Here is a tiny trained network, its code and every weight. The questions are about switching its units off for an input and a class, where a switched-off unit gives its printed mean instead of its output.

import numpy as np


def w(rows, s, z=0):
    codes = np.array(rows[::2]) - 128.0
    scale = np.full(codes.shape[1], s)
    scale[-1] = z or s
    return codes * scale


def f(y):
    return y / 2 * (1 + np.tanh(0.7978845608 * (y + 0.044715 * y**3)))


def log_softmax(a):
    a = a - a.max(-1, keepdims=True)
    return a - np.log(np.exp(a).sum(-1, keepdims=True))


def net(x, mask):
    res = np.array(x, float).reshape(1, 6) / 4 @ E
    y = f(res @ A[0][:, :-1].T + A[0][:, -1])
    res = res + np.where(mask, y, B[0][:, -1]) @ B[0][:, :-1]
    return log_softmax(res[-1] @ U[:, :-1].T + U[:, -1])


A, B = {}, {}
E = w([
[108,157,156,58,124,64,252,65,154],'x0',
[216,116,107,225,86,150,114,43,245],'x1',
[59,73,2,71,127,207,83,148,129],'x2',
[68,91,195,102,16,53,101,110,171],'x3',
[206,176,65,120,125,198,123,51,8],'x4',
[84,215,124,98,159,76,3,79,151],'x5',
],0.0082)
A[0] = w([
[137,145,92,140,83,150,93,124,121,95],'N1',
[127,112,37,84,153,181,211,94,56,147],'N2',
[113,120,162,148,141,77,151,136,168,70],'N3',
[159,189,171,130,172,111,174,114,45,131],'N4',
[139,155,96,187,138,126,105,119,169,86],'N5',
[159,148,147,108,124,109,183,135,85,166],'N6',
[15,106,130,60,189,134,118,252,58,180],'N7',
[144,184,172,115,155,126,171,137,66,149],'N8',
[125,79,125,116,130,124,170,169,151,99],'N9',
[135,138,176,155,90,93,81,124,163,41],'N10',
[127,110,184,97,71,99,201,118,153,125],'N11',
[98,128,122,120,121,115,122,189,87,87],'N12',
[152,107,130,139,111,116,167,86,157,23],'N13',
[137,127,69,125,114,185,88,118,80,118],'N14',
[111,79,127,143,128,130,97,129,196,208],'N15',
[141,172,123,109,167,138,202,136,108,218],'N16',
[157,141,49,105,124,165,132,107,79,180],'N17',
[133,124,154,126,101,111,150,140,171,63],'N18',
[156,81,150,128,78,142,145,163,151,63],'N19',
[137,122,179,143,156,136,123,185,145,196],'N20',
[76,185,97,62,119,60,88,77,138,141],'N21',
[85,186,142,79,123,96,82,83,149,103],'N22',
[100,119,197,112,55,79,226,101,149,166],'N23',
[101,116,119,117,87,106,178,115,91,106],'N24',
[141,76,149,161,129,125,168,106,148,3],'N25',
[100,127,157,74,134,106,108,138,128,93],'N26',
[182,89,147,161,127,180,143,154,129,63],'N27',
[117,161,94,87,208,133,164,149,157,208],'N28',
[94,59,72,77,88,166,163,204,84,160],'N29',
],0.011,0.0041)
B[0] = w([
[124,124,120,135,115,146,116,115,88,144],'N1',
[143,88,128,128,189,164,184,118,152,187],'N2',
[80,137,147,133,111,116,121,96,104,164],'N3',
[207,146,90,126,109,103,186,201,176,179],'N4',
[130,150,117,150,116,137,146,141,111,149],'N5',
[140,147,140,142,136,96,141,145,152,160],'N6',
[135,172,141,190,43,75,127,160,96,252],'N7',
[165,152,106,126,116,90,160,161,174,172],'N8',
[131,134,130,129,145,87,129,154,151,155],'N9',
[132,133,118,102,140,141,185,95,180,165],'N10',
[84,79,195,142,148,98,133,157,112,187],'N11',
[130,153,133,151,85,115,126,127,138,160],'N12',
[97,127,180,155,112,90,142,117,132,147],'N13',
[103,78,160,180,144,201,115,129,56,170],'N14',
[121,157,129,121,117,84,124,120,154,172],'N15',
[159,144,116,147,154,104,169,129,181,168],'N16',
[131,89,150,137,159,190,133,134,109,172],'N17',
[100,122,163,114,126,110,99,106,139,151],'N18',
[138,127,122,146,152,102,70,156,123,152],'N19',
[129,155,132,130,98,65,108,121,143,162],'N20',
[161,179,59,103,111,149,129,91,147,191],'N21',
[152,172,84,81,118,152,118,96,167,177],'N22',
[80,58,233,146,151,108,150,140,131,214],'N23',
[126,115,144,159,138,121,165,144,159,150],'N24',
[125,123,144,163,142,107,87,120,132,144],'N25',
[132,142,119,149,110,111,139,102,134,160],'N26',
[126,138,79,113,147,140,110,115,138,153],'N27',
[162,139,108,139,90,132,164,150,132,167],'N28',
[178,115,91,86,119,119,143,245,163,197],'N29',
],0.012,0.02)
U = w([
[173,237,31,135,67,99,125,123,170,146],'0',
[85,124,163,64,119,115,98,35,150,115],'1',
[94,94,99,149,183,199,92,9,75,127],'2',
[161,95,112,127,186,127,193,145,205,130],'3',
[145,91,96,140,113,181,101,166,62,125],'4',
[123,106,93,104,158,79,52,160,168,97],'5',
[54,159,119,48,216,83,139,130,17,6],'6',
[82,128,199,206,84,71,120,142,110,136],'7',
],0.011,0.017)

Each question gives the input, the list of numbers given to net, and the class t.
The units are the neurons (one row each of A and B). Each row of codes is followed by its name. A weight is (code - 128) times the scale printed after its matrix; where a second scale follows, it is the last column's (A, B and U).
mask holds one flag per neuron, in row order. A switched-off neuron (its flag False) gives its mean, the last column of its row in B, instead of its output. The means were averaged over made-up inputs and are rounded, as every weight is.
A unit's drop is (log p(t) with every unit on - log p(t) with that unit switched off) / (log p(t) with every unit on - log p(t) with every unit switched off).
The circuit of an input: a set's keep is (log p(t) with only the set's units on - log p(t) with every unit switched off) / (log p(t) with every unit on - log p(t) with every unit switched off). Starting from the 12 units with the biggest drops (on a tie, the unit counted first), units are removed one at a time, each time the one whose removal leaves the highest keep (on an exact tie, the one counted first), for as long as the keep stays at least 0.8.
circuit, biggest first: the units of the circuit, biggest drop first
unit that matters most: the unit with the biggest drop
k most important neurons: the k neurons with the biggest drops, biggest first
drop when u is switched off: that unit's drop, to one decimal
input [-7,-8,-4,-7,6,-5], class 3: unit that matters most	N2
input [-8,-4,1,7,7,6], class 4: circuit, biggest first	N14, N23
input [1,-5,7,0,4,2], class 4: 2 most important neurons	N14, N17
input [5,-5,8,-8,8,8], class 3: 3 most important neurons	N2, N17, N16
input [2,-3,7,-5,8,0], class 3: 2 most important neurons	N2, N16
input [-7,6,5,3,-4,-4], class 5: 2 most important neurons	N7, N21
input [1,-8,-7,-6,-6,1], class 0: 2 most important neurons	N4, N8
input [-4,-3,7,7,0,-1], class 0: 3 most important neurons	N23, N29, N11
input [7,-3,-5,7,-6,6], class 1: 2 most important neurons	N22, N21
input [-5,7,-4,-8,5,4], class 4: 2 most important neurons	N4, N5
input [5,4,-4,6,-4,4], class 1: 3 most important neurons	N7, N22, N10
input [4,-5,-6,2,3,-1], class 3: 2 most important neurons	N4, N7
input [-7,6,6,-6,1,-7], class 4: 2 most important neurons	N29, N14
input [-2,-7,1,6,-8,6], class 0: circuit, biggest first	N21
input [7,-4,-6,2,2,8], class 0: 2 most important neurons	N21, N22
input [-2,8,-2,-7,-7,3], class 0: 2 most important neurons	N23, N11
input [2,-2,7,-5,-1,2], class 4: drop when N7 is switched off	0.1
input [-6,7,5,-4,-3,1], class 2: drop when N29 is switched off	0.2
input [-7,0,-2,-3,4,4], class 2: drop when N29 is switched off	0.3
input [3,8,4,-1,4,-7], class 2: unit that matters most	N4
